Rows, each with its class
[-0.58  1.26  0.56  0.80 -0.16 -2.36  0.34  0.48  2.21  0.77  5.62  0.68
 -1.14 -0.50 -1.53  1.07  0.43  2.92  0.27 -0.17  2.17 -1.08  0.04 -0.53
  0.23 -0.02 -3.19 -1.32  0.11 -1.34 -1.17 -0.46 -0.05 -0.74  0.40 -1.05
  0.75 -1.12 -2.90 -0.73  0.52  3.15 -0.17 -1.30  0.47  0.18  0.39  0.97
  5.18 -2.60  1.73 -2.26 -0.98  1.61 -1.41 -1.65  1.72  1.59  0.03 -1.07
 -0.46  1.60 -0.71 -0.32  1.18  1.34 -0.41  1.07 -0.44 -0.37  0.74] -> (55)
[-2.69  2.04 -3.25  0.60  2.78 -0.82  0.76  1.46  3.13  0.08  0.52 -2.78
 -2.81  1.31  0.31 -0.90  1.05  3.06  0.83 -0.07  0.92 -2.48 -1.71 -1.71
 -0.98 -3.00 -8.86 -0.69 -0.49  1.28 -0.13 -0.27 -2.78  0.82 -3.47 -2.35
  0.18 -0.47  0.38 -0.51  1.72  1.45 -0.15 -1.60  1.00 -3.10  1.31 -0.57
  6.76  0.07  0.54 -4.60  0.37  2.35 -0.24 -4.83  0.66  0.76 -0.89 -0.93
  1.61 -0.99 -1.19 -0.11  1.23  2.24 -1.95 -0.47 -2.16  2.09 -4.03] -> (57)
[-2.02  1.77  0.30  1.76  2.12 -1.17  0.46  0.84 -0.20  0.75  3.90 -1.00
 -1.39  1.81  0.53 -0.36  0.75  1.49  0.34  0.53  2.10 -2.77 -4.92 -1.30
 -0.85 -2.30 -5.80 -0.68 -0.38 -0.46  0.10 -0.17 -1.78 -1.16 -2.86 -0.91
 -1.49 -0.76 -1.13 -1.04  2.45  1.17 -1.51 -1.33 -0.40 -1.17 -0.62  1.12
  5.18 -1.48  1.58 -3.39 -2.65  0.25  0.33 -2.12 -3.02  0.95 -0.96 -1.30
 -1.45  0.52 -0.78  0.64  2.16  1.61 -1.50 -0.13 -0.67  1.35 -1.37] -> (57)
[ 4.00  2.55 -3.81  1.68 -1.01  0.18 -1.45 -3.36  0.33 -1.95 -0.35 -0.82
  1.70  0.23  2.56 -0.57 -0.57  0.48  0.03  0.54 -7.39  0.84  0.36  0.90
 -3.02 -1.57 -3.48  1.33 -2.50 -1.99 -0.05  3.08 -3.66  1.14  4.51 -0.70
  2.74 -0.08 -2.78 -2.07  1.76  0.07  0.47 -2.04  0.96  1.56 -1.19  0.38
  5.64 -0.73  1.25 -1.13 -0.31  0.02  1.33 -1.70 -0.27 -3.59  1.49  5.06
  7.79  2.81 -2.27  2.44 -1.47  0.95 -1.19 -3.81  2.28 -0.35  0.44] -> (55)
[ 0.37 -1.31 -1.10  1.27 -2.27 -0.71  1.09 -1.11 -2.02 -1.32 -2.06  0.27
 -0.92  1.41  0.63 -1.98 -3.55  0.70 -0.12 -1.25 -8.37  1.43 -0.35  0.85
 -1.59 -0.46  2.88  1.44 -2.18  2.16  1.03  1.81  0.60 -0.89  1.04  0.58
  2.98  1.63  0.08  1.74 -0.77 -0.30  0.28 -2.95  1.28 -1.17 -0.99 -0.78
 -1.20 -1.17 -0.91  3.87 -0.15 -0.43  0.24 -0.36 -0.01 -0.94 -2.45  2.29
  2.96  0.82 -0.87  2.23 -0.11  0.01 -2.98 -2.38  0.52 -0.91 -1.76] -> (55)
[ 0.20  1.17  1.13 -0.47  0.08  2.62  0.20 -0.44  1.51 -2.62  3.71  2.50
  1.51  0.26  0.28  3.37  1.23 -5.61  0.68  0.96 -0.62 -3.46  2.07  0.41
  0.81  1.87  2.60  0.58  1.10 -1.72 -1.21 -0.53 -3.90 -0.63  1.15  0.13
 -0.23  0.68 -2.98  0.72  1.53  1.07  2.61  2.27 -0.99  2.20 -1.76  1.43
  1.24 -0.26  2.97 -5.68 -1.59 -2.42 -3.33  0.66 -1.64  2.73  1.85  1.39
  0.27  2.48 -0.80  0.31  3.85  0.79  1.07 -1.47 -0.01 -0.84  1.03] -> (59)
[ 1.32  1.88 -0.56  1.75 -0.19 -2.22  0.01  2.12  0.44  0.34  4.14  0.56
  0.06  2.14 -0.97 -0.98  0.96  1.92 -0.26 -1.93 -3.29 -1.36 -0.52  1.04
 -2.14 -1.05 -3.61  0.33 -0.40 -0.90  0.57  4.83 -1.92  0.19 -0.12  0.04
  2.42  0.27 -3.79 -0.15  1.70  1.81  1.73 -0.14 -0.74 -0.35  1.35  2.24
  6.16  0.05  0.97 -3.39 -0.33  1.43 -0.59 -2.78  1.06 -0.27 -0.90  0.38
  0.48  1.63 -2.35  0.24  1.14  3.15 -3.11 -1.17 -2.54  0.94 -0.93] -> (55)
[ 3.81  1.75  1.18  0.81  0.03 -0.86 -0.79 -1.13 -0.45 -0.96  3.93  3.34
  0.05  0.59  0.29  0.36 -0.50 -3.46 -1.13 -0.13 -4.37 -2.40  3.00 -1.42
 -0.19  1.51  4.73  1.79 -2.41 -1.33  0.04 -0.14 -2.23  0.65  0.89  1.00
  1.81  1.74 -5.71  3.65  3.57  0.98  0.00 -0.08 -0.24  2.02 -0.50  0.78
 -0.03 -1.59  2.71 -0.41  0.19 -2.03 -1.13 -0.46 -1.26  1.88 -2.69  1.74
  4.60  4.55 -2.49  3.19  0.31  2.27 -0.82 -3.33 -0.49 -1.20  0.04] -> (55)
[ 0.94  0.44  1.38  0.69 -0.25 -6.09 -0.41 -0.76 -1.88  0.90  5.69  0.52
 -0.66 -1.78 -1.05 -1.31 -0.96  4.18 -1.46 -3.28  2.91  0.95 -1.28 -0.82
 -0.31  2.95  1.89 -3.80  0.34 -0.06  0.83 -0.03  4.23  0.98 -0.98 -0.18
  1.00 -1.64 -4.91 -1.18 -1.23  1.38  0.56 -0.71  0.30 -0.60  1.13  1.51
  1.93 -2.97  0.20  2.00 -0.68  1.12 -0.99 -0.37 -0.55  0.36 -1.21 -0.18
 -0.52  1.32 -0.93  1.44  1.41  1.44  1.56  1.53 -1.24  0.06  0.80] -> (55)
[-0.86  1.20 -1.57  0.91 -1.99  1.26 -0.24  0.25  1.04  0.75  3.19  0.77
  0.43  0.33 -1.31  0.95  0.63 -0.27 -1.06  1.67 -2.85 -1.04  0.05  0.73
 -1.65 -0.31 -0.76 -0.63 -1.93  1.11 -0.21 -0.56 -1.30  0.10  2.20  0.09
  0.04  1.40 -1.18 -1.07 -0.34  1.50  0.46 -1.37  0.20 -0.02 -0.98  1.08
  1.92 -2.44  0.26 -2.09 -1.28 -1.37  1.16  0.05  1.87  0.33 -0.09 -1.79
  0.12  0.21  0.18  1.33  0.53  2.23 -0.98 -1.13 -0.98 -0.36  1.25] -> (55)
[ 0.08  1.28 -0.37  2.64  1.67  0.82 -1.23 -5.62 -0.80 -1.23  1.41 -0.43
 -1.35  2.02  1.14 -0.48 -0.08 -0.28  0.74  0.26 -1.19 -1.87 -0.53  1.43
 -2.15 -0.17 -0.66 -0.01 -1.39 -1.61 -0.45 -0.09 -1.86  1.80  1.72 -0.49
 -2.08  0.00  0.61 -0.63  1.93  0.95 -0.29 -1.95  0.05  1.22 -1.05  0.63
  1.51 -1.58  1.14 -3.04 -0.31 -3.77  0.18 -1.50 -0.84 -1.43  1.38  4.46
  1.82  3.76 -0.70 -1.33  1.51  1.18  1.48 -0.54  1.72 -0.87  1.08] -> (55)
[-0.71  2.44 -2.60  0.29  2.50  1.90 -0.51  0.87  1.07 -0.16  2.19 -2.91
  0.54  1.00  1.05  0.06  0.53 -0.15  2.31  1.70 -4.06 -3.39  0.93  0.45
 -1.41 -2.48 -5.21 -0.82  0.42  0.00  0.03 -1.07 -3.20 -0.60  1.64 -2.19
 -0.51 -1.25 -0.93 -1.71  1.73  0.63  2.37  0.10  1.09 -0.24 -0.07  0.48
  4.47  1.94  1.40 -2.17 -1.36 -1.04  0.70 -2.08  0.57 -1.48  2.70 -0.09
  2.03  0.09 -0.33  1.71  1.11  2.24 -1.28 -2.64  0.37  1.66 -0.94] -> (57)
[ 0.96  1.12 -0.75  3.53 -3.21  1.65  0.81 -3.14 -1.40 -1.66 -0.80 -1.74
  1.02  1.43  1.28  0.60 -0.25 -4.77  0.09  0.93 -8.86  0.45  0.06  0.80
 -0.94  0.76  0.82  0.86 -1.67  0.09  0.00 -0.82 -0.85  0.20  1.96  0.72
 -3.69 -0.79 -1.64 -1.07  0.98 -0.58  1.40 -2.72 -0.13  2.75 -1.00 -1.35
 -3.61 -0.83  0.09  1.51  0.18 -5.23  1.16  1.89  1.13  0.00 -2.03 -2.23
  2.77  1.25 -0.08  3.31  0.63 -0.18  0.38 -2.54  1.07 -1.61  0.99] -> (55)
[-1.78  3.20 -2.14 -0.53  1.48 -3.06 -1.41 -3.04  1.16 -0.57  2.75  0.07
  0.21 -1.22  0.09 -1.32 -1.67  3.88  1.64 -1.04 -0.52 -2.59  1.28 -1.42
 -0.99 -3.08 -5.96 -1.00 -0.56  0.04  1.25 -0.30 -1.07  1.54  1.31 -0.89
 -0.11 -0.57 -1.19 -3.34  1.55  2.14 -0.24 -2.83 -1.11 -1.91 -0.92  2.17
  8.86 -4.07  1.67 -3.93 -1.28 -5.23  0.28 -7.52  0.67 -1.56  1.28  3.07
  2.64  2.57 -2.46 -1.17  1.87  1.55 -0.96  0.24 -0.05  0.57  1.40] -> (55)
[ 1.09 -0.39 -0.96  1.09 -2.80 -0.54  0.41  4.29 -0.11  0.71  3.61  1.83
 -0.32  0.51 -0.62 -2.23 -0.72  0.36 -1.01 -0.14 -6.41 -0.52 -1.91  1.30
 -0.27  0.56  1.31  1.40 -0.64  0.53  0.75  0.16  1.46  0.16  0.54  0.85
  2.66  1.48 -0.63  2.17  0.75 -0.50 -0.16  1.11  0.75  1.70  0.37 -1.88
  1.12 -0.30  0.34  1.57 -0.12  0.49 -0.88  0.36  1.65  2.28 -1.68 -0.25
  0.56  0.52 -1.72  1.25  0.22  1.11 -2.05 -2.42 -0.80 -0.51  0.32] -> (55)
